In the rows, 128 means zero.
Each row has a class, written after it.
[131 157 119 141 120 121 102 130 114 102 145 128 136 133  72 170 121  98
 109 100 122 163 121] : <113>
[118 147 140 104  84 126 143 144  87 124 193  66  75 155 154  60 169 108
 149 221 173 136 126] : <9>
[141 152 185 104 145 117 164  99 106 115 174 114 135 121 119 126 139  62
 154 161 120 190 169] : <75>
[135 131 139 132 109 119 107  88 175 145 141 133 165 131 125 175 124 111
 132 132 159 169 169] : <75>
[104 147 110 110 130 159 140 139  92 127 147 124  65 124 109 109 159  39
 145 179  98 169 105] : <9>
[136 118 132  97 100 153 134 139  77 163 153 117  86  82 171  62 166 125
 168 133 147 147  94] : <9>
[123 105  93 101 129 153 101 132 111 136 130 123 122 129 132 115 143 101
 128 108 116 159  68] : <9>
[122 136 126 103 110 151  98 100 158 140 133 102 165 132 111 121 115 127
 139 173 141 140 170] : <75>
[169 118 120 111 154 113 106 122  85 112 156 139 184 169 103 201  95 241
 147 140 187 183 123] : <113>
[135 136 141  93 155 147 115  64 155 144 123 110 183 131 142 103 112 125
 141 142 116 177 170] : <75>
[154 136 112 134 116 150  74 120 105 130 129 130 166 124 108 140 101 198
 150 104 159 157 129] : <113>
[153 128 150  73 165 166 129 104 110 122 142 160 153 135 105 154 101 151
 173 168 101 172 138] : <75>
[149 116 104 154  79 106  85 122 114 135 141 145 173  89 128 169 132 167
 135  66 199 145 109] : <113>
[152 139 119 162 103 128 109 115 118 121 143  79 143 124 112  78 121 144
  94  41 125 180 143] : <113>
[162 142 119 165 160 115 111 145  88 130 124 114 140  95 148 126 132  88
  99  33 152 185 112] : <113>
[163 112 142  57 173 135 120 113  87 153 157 101 165 117 148 131 108 179
 159 191 223 200 157] : <75>
[ 95 120 116 129  85 148 155  88 128 137 137 119  79 106 109 102 177  55
 146 105  69 162 126] : <9>
[139 133  93 110 155 141  80 138 129 121 108 130 152 119 110 157 108 125
 105  75 141 165 112] : <113>
[105 118 127 137  77 140 113  80 121 127 152 105 133 110  60 153 146 124
 136 116 141 184 152] : <75>
[134 125 146  87 115 158 130  97 115 144 150 124 130 109 134 105 143 118
 163 159 129 159 146] : <75>
[101 127  88 147 137 139 116 125 171 138  96 100 116 130 124  98 134 114
  87  94 105 109 116] : <9>
[105 133 114 129 130 175 110  97 136 154 126 128 123 114  60 164 104 160
 142 161 120 169 164] : <75>
[136 119 132 103 141 175 110 101  73 147 133 114 150  83 131 102 113 102
 165 135 147 184 170] : <75>
[158 103 163 128 178 112 192 101 124 167 103 141 136  96 147 152 119 145
 139  68 105 178 155] : <113>
[143 123 132  99  94 145 105  86 122 160 155 101 145  92 164  80 157 103
 168 138 167 170 131] : <75>
[130 133 176  88 143 133 163 120  96 124 158  55 133 141 112  81 127 109
 129 207 147 164 191] : <75>
[101 119 121 141 164 134 166 159  95 130 102 111  61  97  96 126 149  32
  90 114  78 158 118] : <9>
[106 161  52 118 134 176  77 125 168 159 143 136  70 154 114 163 137 125
 131 181 123 152  85] : <9>
[164 120 129  97 142 112 115 126 133 128 126 119 174 156 181 104 109 177
 114 101 138 136 114] : <113>
[103 128 122 103 103 139  94 112 127 129 161 108 152 122  70 169 131  83
 136 197 167 159 168] : <75>
[150 116 147  95 134 148 142  99  92 123 146 137 156 125  91 142 105 159
 163 138 120 174 148] : <75>
[144 148 141  81 115 191 122 100 112 131 151 115 135 138 101  77 119 160
 176 163  93 153 159] : <75>
[121 144 113 110 125 135 137  99 105 149 176 140  78 142 131 150 160 160
 190 174 148 182  87] : <9>
[167 128 131 134 180 102 154 134 116 117 114 123 132 143 174 106 129  89
  98  62  92 171  96] : <113>
[131 133 113 107 106 161 108  93 126 154 139 102 119 129 120 103 129 166
 154 133 141 181 140] : <75>
[126 130 102 128 104 151  85 108 133 154 135 122 141 121 121 126 125 162
 133 112 162 151 127] : <75>
[142 101 165 130  87 130 119  90 125 107 125 115 178  87  78 141 119  83
 103  48 120 186 177] : <75>
[102 108 108  87 141 172 145  99 121 139 125 156  78 135 114 123 163  89
 176 150  54 161  79] : <9>
[172 128 139  93 181 106 162 159 115 122 135 167 115 172 154 177 141  45
  92 105  68 197  74] : <113>
[171 130 156 136 139 105 134 135 127 132 111 162 153  89 155 138 131  38
  97  12  81 182 118] : <113>
[124 143 105  84 154 156 111 110 137 144 134  98 131 156 151  90 123 128
 134 206 142 146 122] : <75>
